Below are the code and all the weights of a small trained network. Each question names an input and a class and asks about switching units off, where a switched-off unit gives its printed mean instead of its output.

import numpy as np


def w(rows, s, z=0):
    codes = np.array(rows[::2]) - 128.0
    scale = np.full(codes.shape[1], s)
    scale[-1] = z or s
    return codes * scale


def f(y):
    return y / 2 * (1 + np.tanh(0.7978845608 * (y + 0.044715 * y**3)))


def log_softmax(a):
    a = a - a.max(-1, keepdims=True)
    return a - np.log(np.exp(a).sum(-1, keepdims=True))


def net(x, mask):
    res = np.array(x, float).reshape(1, 7) / 4 @ E
    y = f(res @ A[0][:, :-1].T + A[0][:, -1])
    res = res + np.where(mask, y, B[0][:, -1]) @ B[0][:, :-1]
    return log_softmax(res[-1] @ U[:, :-1].T + U[:, -1])


A, B = {}, {}
E = w([
[128,129,126,128],'x0',
[126,124,128,126],'x1',
[128,124,128,128],'x2',
[232,117,102,119],'x3',
[169,99,232,113],'x4',
[126,102,118,246],'x5',
[128,127,127,130],'x6',
],0.011)
A[0] = w([
[117,118,138,55,34],'N1',
[125,160,86,142,236],'N2',
[120,146,111,88,26],'N3',
[152,104,203,130,37],'N4',
[56,153,149,121,138],'N5',
[130,75,146,255,1],'N6',
[191,161,97,118,110],'N7',
],0.016,0.0082)
B[0] = w([
[173,194,67,143,171],'N1',
[66,108,170,62,242],'N2',
[103,158,105,166,136],'N3',
[4,88,90,79,182],'N4',
[190,92,127,200,223],'N5',
[158,173,102,111,254],'N6',
[154,86,120,199,179],'N7',
],0.018,0.009)
U = w([
[16,91,96,117,76],'0',
[126,244,84,143,34],'1',
[124,118,209,114,223],'2',
[121,125,221,108,228],'3',
[131,43,139,229,9],'4',
[124,129,228,95,198],'5',
],0.011)

Each question gives the input, the list of numbers given to net, and the class t.
The units are the neurons (one row each of A and B). Each row of codes is followed by its name. A weight is (code - 128) times the scale printed after its matrix; where a second scale follows, it is the last column's (A, B and U).
mask holds one flag per neuron, in row order. A switched-off neuron (its flag False) gives its mean, the last column of its row in B, instead of its output. The means were averaged over made-up inputs and are rounded, as every weight is.
A unit's drop is (log p(t) with every unit on - log p(t) with that unit switched off) / (log p(t) with every unit on - log p(t) with every unit switched off).
The circuit of an input: a set's keep is (log p(t) with only the set's units on - log p(t) with every unit switched off) / (log p(t) with every unit on - log p(t) with every unit switched off). Starting from all 7 units, units are removed one at a time, each time the one whose removal leaves the highest keep (on an exact tie, the one counted first), for as long as the keep stays at least 0.8.
circuit, biggest first: the units of the circuit, biggest drop first
most important unit: the unit with the biggest drop
k most important neurons: the k neurons with the biggest drops, biggest first
drop of u: that unit's drop, to one decimal
input [5,3,-6,-2,3,-6,3], class 1: circuit, biggest first : [N1]
input [-7,-2,-3,6,4,-4,-3], class 4: 2 most important neurons : [N7 N2]
input [4,-3,3,-8,-6,1,-4], class 4: 2 most important neurons : [N5 N4]
input [-3,7,0,-7,2,-4,1], class 4: 3 most important neurons : [N5 N2 N6]
input [6,6,2,-3,6,5,-5], class 0: 2 most important neurons : [N4 N5]
input [-2,1,1,4,-2,6,-1], class 1: 3 most important neurons : [N6 N4 N5]
input [1,-6,4,8,3,-1,-3], class 4: 3 most important neurons : [N7 N2 N6]
input [5,1,2,-5,6,-4,-5], class 0: 2 most important neurons : [N4 N6]
input [-1,-3,-2,6,-7,5,1], class 0: 3 most important neurons : [N2 N5 N1]
input [-4,2,5,-1,-4,6,-1], class 1: 3 most important neurons : [N6 N4 N7]
input [4,7,-4,-4,-6,1,8], class 2: 3 most important neurons : [N4 N5 N3]
input [-8,3,-2,6,-3,-3,1], class 4: 3 most important neurons : [N7 N6 N4]
input [-8,-3,3,-4,5,7,7], class 1: 2 most important neurons : [N6 N2]
input [-4,6,-6,-3,1,-8,6], class 1: most important unit : N1
input [-2,3,-7,6,-8,2,3], class 0: 2 most important neurons : [N2 N5]
input [6,-2,0,-6,-4,-2,0], class 4: drop of N6 : 0.2
input [4,-2,4,-8,1,-5,-3], class 4: drop of N2 : 0.1
input [-7,1,-5,8,5,4,0], class 4: drop of N2 : 1.2
